Here is a tiny trained network, its code and every weight. The questions are about switching its units off for an input and a class, where a switched-off unit gives its printed mean instead of its output.

import numpy as np


def w(rows, s, z=0):
    codes = np.array(rows[::2]) - 128.0
    scale = np.full(codes.shape[1], s)
    scale[-1] = z or s
    return codes * scale


def f(y):
    return y / 2 * (1 + np.tanh(0.7978845608 * (y + 0.044715 * y**3)))


def log_softmax(a):
    a = a - a.max(-1, keepdims=True)
    return a - np.log(np.exp(a).sum(-1, keepdims=True))


def net(x, mask):
    res = np.array(x, float).reshape(1, 4) / 4 @ E
    y = f(res @ A[0][:, :-1].T + A[0][:, -1])
    res = res + np.where(mask, y, B[0][:, -1]) @ B[0][:, :-1]
    return log_softmax(res[-1] @ U[:, :-1].T + U[:, -1])


A, B = {}, {}
E = w([
[228,170,24],'x0',
[153,227,233],'x1',
[254,30,172],'x2',
[127,129,130],'x3',
],0.007)
A[0] = w([
[30,41,165,81],'neuron 0',
[123,134,114,14],'neuron 1',
[209,188,56,33],'neuron 2',
[94,97,184,91],'neuron 3',
[93,100,169,13],'neuron 4',
[84,95,174,49],'neuron 5',
[188,36,170,49],'neuron 6',
[133,191,174,104],'neuron 7',
[167,169,43,133],'neuron 8',
[154,171,246,51],'neuron 9',
[50,65,189,60],'neuron 10',
[58,37,22,6],'neuron 11',
[107,78,101,33],'neuron 12',
[128,203,169,81],'neuron 13',
[164,158,81,162],'neuron 14',
[156,107,149,79],'neuron 15',
[113,91,84,24],'neuron 16',
[199,228,185,30],'neuron 17',
[126,131,126,128],'neuron 18',
[85,175,107,67],'neuron 19',
[178,155,55,60],'neuron 20',
[80,187,100,59],'neuron 21',
[28,165,38,151],'neuron 22',
[67,173,100,2],'neuron 23',
[187,83,133,123],'neuron 24',
[99,102,160,49],'neuron 25',
[137,153,170,51],'neuron 26',
[147,139,113,69],'neuron 27',
],0.012,0.0059)
B[0] = w([
[65,173,116,195],'neuron 0',
[179,148,96,108],'neuron 1',
[73,208,130,202],'neuron 2',
[103,190,94,155],'neuron 3',
[161,209,97,129],'neuron 4',
[142,230,117,144],'neuron 5',
[234,147,177,189],'neuron 6',
[138,49,59,178],'neuron 7',
[55,169,168,218],'neuron 8',
[120,106,62,200],'neuron 9',
[126,220,131,181],'neuron 10',
[166,100,2,209],'neuron 11',
[137,141,87,132],'neuron 12',
[167,63,74,178],'neuron 13',
[72,159,167,193],'neuron 14',
[158,139,144,130],'neuron 15',
[155,148,70,134],'neuron 16',
[117,79,41,201],'neuron 17',
[128,126,129,129],'neuron 18',
[240,107,168,158],'neuron 19',
[71,177,139,182],'neuron 20',
[223,127,191,169],'neuron 21',
[224,76,214,254],'neuron 22',
[249,141,173,153],'neuron 23',
[170,133,195,183],'neuron 24',
[148,210,100,127],'neuron 25',
[147,127,95,132],'neuron 26',
[131,151,123,121],'neuron 27',
],0.0078,0.0077)
U = w([
[249,76,228,75],'0',
[110,195,140,93],'1',
[179,18,19,91],'2',
[141,48,181,247],'3',
],0.012,0.013)

Each question gives the input, the list of numbers given to net, and the class t.
The units are the neurons (one row each of A and B). Each row of codes is followed by its name. A weight is (code - 128) times the scale printed after its matrix; where a second scale follows, it is the last column's (A, B and U).
mask holds one flag per neuron, in row order. A switched-off neuron (its flag False) gives its mean, the last column of its row in B, instead of its output. The means were averaged over made-up inputs and are rounded, as every weight is.
A unit's drop is (log p(t) with every unit on - log p(t) with that unit switched off) / (log p(t) with every unit on - log p(t) with every unit switched off).
The circuit of an input: a set's keep is (log p(t) with only the set's units on - log p(t) with every unit switched off) / (log p(t) with every unit on - log p(t) with every unit switched off). Starting from the 12 units with the biggest drops (on a tie, the unit counted first), units are removed one at a time, each time the one whose removal leaves the highest keep (on an exact tie, the one counted first), for as long as the keep stays at least 0.8.
units of the circuit, in order: the units of the circuit, biggest drop first
most important unit: the unit with the biggest drop
k most important neurons: the k neurons with the biggest drops, biggest first
drop of u: that unit's drop, to one decimal
input [5,7,-5,2], class 2: units of the circuit, in order	[neuron 17; neuron 13]
input [-8,-8,7,-4], class 1: units of the circuit, in order	[neuron 0; neuron 10; neuron 22]
input [3,-5,7,2], class 0: most important unit	neuron 6
input [8,-6,-7,-3], class 1: 2 most important neurons	[neuron 8; neuron 2]
input [8,3,7,-5], class 1: units of the circuit, in order	[neuron 2; neuron 22]
input [4,8,7,-5], class 2: 2 most important neurons	[neuron 17; neuron 9]
input [-8,-3,7,4], class 1: 3 most important neurons	[neuron 0; neuron 22; neuron 10]
input [-1,-5,5,2], class 0: 4 most important neurons	[neuron 6; neuron 24; neuron 17; neuron 9]
input [7,0,-7,6], class 0: 4 most important neurons	[neuron 22; neuron 21; neuron 19; neuron 23]
input [-3,-4,6,2], class 0: 2 most important neurons	[neuron 6; neuron 24]
input [5,4,-7,6], class 0: drop of neuron 2	0.0
input [-5,3,-6,2], class 0: drop of neuron 19	0.1
input [-8,-5,6,8], class 1: drop of neuron 0	0.2
input [5,7,6,-4], class 2: units of the circuit, in order	[neuron 17]
input [1,1,-4,0], class 0: drop of neuron 24	-0.1
